Below is a small trained network, with its code and all its weights. Each question gives an input and a class and asks what happens when units are switched off, that is, made to give their printed mean instead of their output.

import numpy as np


def w(rows, s, z=0):
    codes = np.array(rows[::2]) - 128.0
    scale = np.full(codes.shape[1], s)
    scale[-1] = z or s
    return codes * scale


def f(y):
    return y / 2 * (1 + np.tanh(0.7978845608 * (y + 0.044715 * y**3)))


def log_softmax(a):
    a = a - a.max(-1, keepdims=True)
    return a - np.log(np.exp(a).sum(-1, keepdims=True))


def net(x, mask):
    res = np.array(x, float).reshape(1, 7) / 4 @ E
    y = f(res @ A[0][:, :-1].T + A[0][:, -1])
    res = res + np.where(mask, y, B[0][:, -1]) @ B[0][:, :-1]
    return log_softmax(res[-1] @ U[:, :-1].T + U[:, -1])


A, B = {}, {}
E = w([
[175,194,152,69,91,203,15,87,246],'x0',
[150,118,119,117,169,107,125,121,154],'x1',
[64,152,122,145,198,184,32,44,17],'x2',
[177,189,18,84,132,180,171,151,97],'x3',
[100,141,116,149,123,127,149,107,155],'x4',
[134,131,128,127,141,118,127,124,138],'x5',
[119,94,117,94,118,123,135,92,138],'x6',
],0.011)
A[0] = w([
[99,71,117,126,145,156,207,191,145,114],'neuron 1',
[144,98,97,167,161,165,127,101,98,87],'neuron 2',
[168,88,198,173,110,84,123,98,121,173],'neuron 3',
[124,115,99,105,148,126,206,169,94,132],'neuron 4',
[121,140,116,138,83,116,211,63,123,112],'neuron 5',
[141,177,75,78,123,187,147,101,162,105],'neuron 6',
[178,95,95,112,111,147,164,173,134,112],'neuron 7',
[101,178,133,117,118,126,179,93,136,112],'neuron 8',
[91,47,254,181,110,42,129,155,158,44],'neuron 9',
[136,210,83,80,150,168,155,138,112,104],'neuron 10',
[84,75,104,193,159,61,144,134,64,109],'neuron 11',
[101,129,200,122,150,191,69,72,145,112],'neuron 12',
[150,133,85,133,117,133,195,176,147,128],'neuron 13',
[173,113,48,148,78,58,170,188,107,134],'neuron 14',
[134,195,135,133,132,111,111,50,134,112],'neuron 15',
[93,87,162,177,181,80,174,144,66,146],'neuron 16',
[86,37,141,203,184,108,160,127,62,25],'neuron 17',
[115,195,80,79,190,169,140,66,53,93],'neuron 18',
[109,147,71,140,157,127,88,77,49,41],'neuron 19',
[131,183,118,82,67,116,64,179,176,112],'neuron 20',
[104,132,147,195,104,132,53,91,164,97],'neuron 21',
[83,112,94,99,130,145,182,126,146,115],'neuron 22',
[158,84,152,130,26,65,120,224,246,48],'neuron 23',
[152,113,102,156,168,149,91,111,65,112],'neuron 24',
[182,147,141,178,155,124,136,142,114,112],'neuron 25',
[158,128,189,99,61,88,169,187,198,205],'neuron 26',
[155,150,83,105,142,187,128,139,112,69],'neuron 27',
[160,116,145,129,136,128,190,140,112,115],'neuron 28',
[143,117,82,177,118,141,104,84,104,141],'neuron 29',
[140,176,127,152,173,82,132,104,145,128],'neuron 30',
[108,126,151,135,135,143,7,96,145,111],'neuron 31',
[140,145,53,105,116,67,222,188,126,134],'neuron 32',
[197,197,135,90,79,179,105,102,190,7],'neuron 33',
],0.0097,0.013)
B[0] = w([
[97,140,149,102,165,134,115,123,99,167],'neuron 1',
[120,114,124,95,108,121,136,148,150,141],'neuron 2',
[132,124,127,164,109,172,99,127,140,185],'neuron 3',
[79,142,161,80,168,140,130,162,83,177],'neuron 4',
[114,130,151,122,122,135,124,130,115,146],'neuron 5',
[149,105,109,160,111,134,100,131,124,169],'neuron 6',
[95,135,123,88,156,122,129,128,132,160],'neuron 7',
[107,123,144,153,110,136,126,138,109,129],'neuron 8',
[103,80,46,112,126,83,174,166,133,192],'neuron 9',
[115,123,90,166,101,145,104,129,142,165],'neuron 10',
[153,99,103,163,49,111,119,114,175,196],'neuron 11',
[120,179,167,108,147,169,77,97,117,190],'neuron 12',
[114,150,134,111,152,138,125,149,99,175],'neuron 13',
[92,157,153,86,187,138,148,107,99,193],'neuron 14',
[116,171,132,134,148,148,101,123,140,152],'neuron 15',
[135,74,81,142,102,112,110,124,156,207],'neuron 16',
[178,145,145,158,99,195,110,79,170,179],'neuron 17',
[134,57,92,165,75,100,117,122,175,184],'neuron 18',
[86,53,68,80,125,55,164,158,131,165],'neuron 19',
[141,78,127,173,117,127,155,126,148,186],'neuron 20',
[125,160,154,126,140,139,115,106,106,167],'neuron 21',
[99,122,116,114,160,126,101,111,134,141],'neuron 22',
[195,97,142,200,73,192,85,70,191,220],'neuron 23',
[111,121,123,167,116,122,154,128,144,166],'neuron 24',
[134,124,132,115,144,123,141,135,128,131],'neuron 25',
[103,81,77,135,118,78,149,161,131,249],'neuron 26',
[181,118,134,146,104,154,123,112,166,145],'neuron 27',
[97,152,126,106,161,134,104,132,140,148],'neuron 28',
[145,112,142,167,116,128,153,120,78,153],'neuron 29',
[149,131,120,123,151,127,127,140,136,132],'neuron 30',
[126,178,156,105,146,116,72,109,117,192],'neuron 31',
[92,160,146,107,155,160,113,136,105,202],'neuron 32',
[79,24,95,120,128,9,182,191,113,178],'neuron 33',
],0.011,0.018)
U = w([
[100,119,71,144,77,62,181,206,116,213],'0',
[232,158,151,223,30,159,82,79,165,217],'1',
[109,247,255,76,168,150,108,135,66,7],'2',
],0.0095,0.0011)

Each question gives the input, the list of numbers given to net, and the class t.
The units are the neurons (one row each of A and B). Each row of codes is followed by its name. A weight is (code - 128) times the scale printed after its matrix; where a second scale follows, it is the last column's (A, B and U).
mask holds one flag per neuron, in row order. A switched-off neuron (its flag False) gives its mean, the last column of its row in B, instead of its output. The means were averaged over made-up inputs and are rounded, as every weight is.
A unit's drop is (log p(t) with every unit on - log p(t) with that unit switched off) / (log p(t) with every unit on - log p(t) with every unit switched off).
The circuit of an input: a set's keep is (log p(t) with only the set's units on - log p(t) with every unit switched off) / (log p(t) with every unit on - log p(t) with every unit switched off). Starting from the 12 units with the biggest drops (on a tie, the unit counted first), units are removed one at a time, each time the one whose removal leaves the highest keep (on an exact tie, the one counted first), for as long as the keep stays at least 0.8.
units of the circuit, in order: the units of the circuit, biggest drop first
most important unit: the unit with the biggest drop
top k neurons: the k neurons with the biggest drops, biggest first
drop of u: that unit's drop, to one decimal
input [-7,4,3,-6,-8,4,-1], class 1: most important unit -> neuron 17
input [-8,6,5,-1,1,-4,3], class 1: top 3 neurons -> (neuron 17; neuron 11; neuron 26)
input [-6,-6,2,-1,-8,-8,-5], class 1: top 3 neurons -> (neuron 17; neuron 26; neuron 33)
input [4,-3,0,4,0,-5,0], class 0: top 3 neurons -> (neuron 23; neuron 33; neuron 17)
input [1,3,-7,-5,6,-8,4], class 1: top 2 neurons -> (neuron 23; neuron 33)
input [-7,7,3,0,2,-1,-5], class 1: top 3 neurons -> (neuron 17; neuron 26; neuron 11)
input [-3,-2,5,-1,-4,-5,-6], class 1: top 2 neurons -> (neuron 26; neuron 17)
input [4,-5,1,0,-4,-8,3], class 2: top 2 neurons -> (neuron 23; neuron 11)
input [-1,8,2,-3,4,-1,0], class 1: top 2 neurons -> (neuron 26; neuron 33)
input [8,8,5,-1,-8,3,0], class 2: top 3 neurons -> (neuron 23; neuron 31; neuron 12)
input [5,5,-1,1,8,6,0], class 0: top 3 neurons -> (neuron 33; neuron 23; neuron 17)
input [6,-3,-7,4,2,1,-3], class 0: top 2 neurons -> (neuron 33; neuron 26)
input [-7,-7,6,-7,2,1,-3], class 1: drop of neuron 17 -> 1.8
input [-7,-1,5,-2,-2,-1,1], class 1: units of the circuit, in order -> (neuron 17)
input [5,7,-5,5,3,0,2], class 0: drop of neuron 33 -> 2.2
input [6,7,-2,4,-4,5,3], class 0: drop of neuron 33 -> 1.7
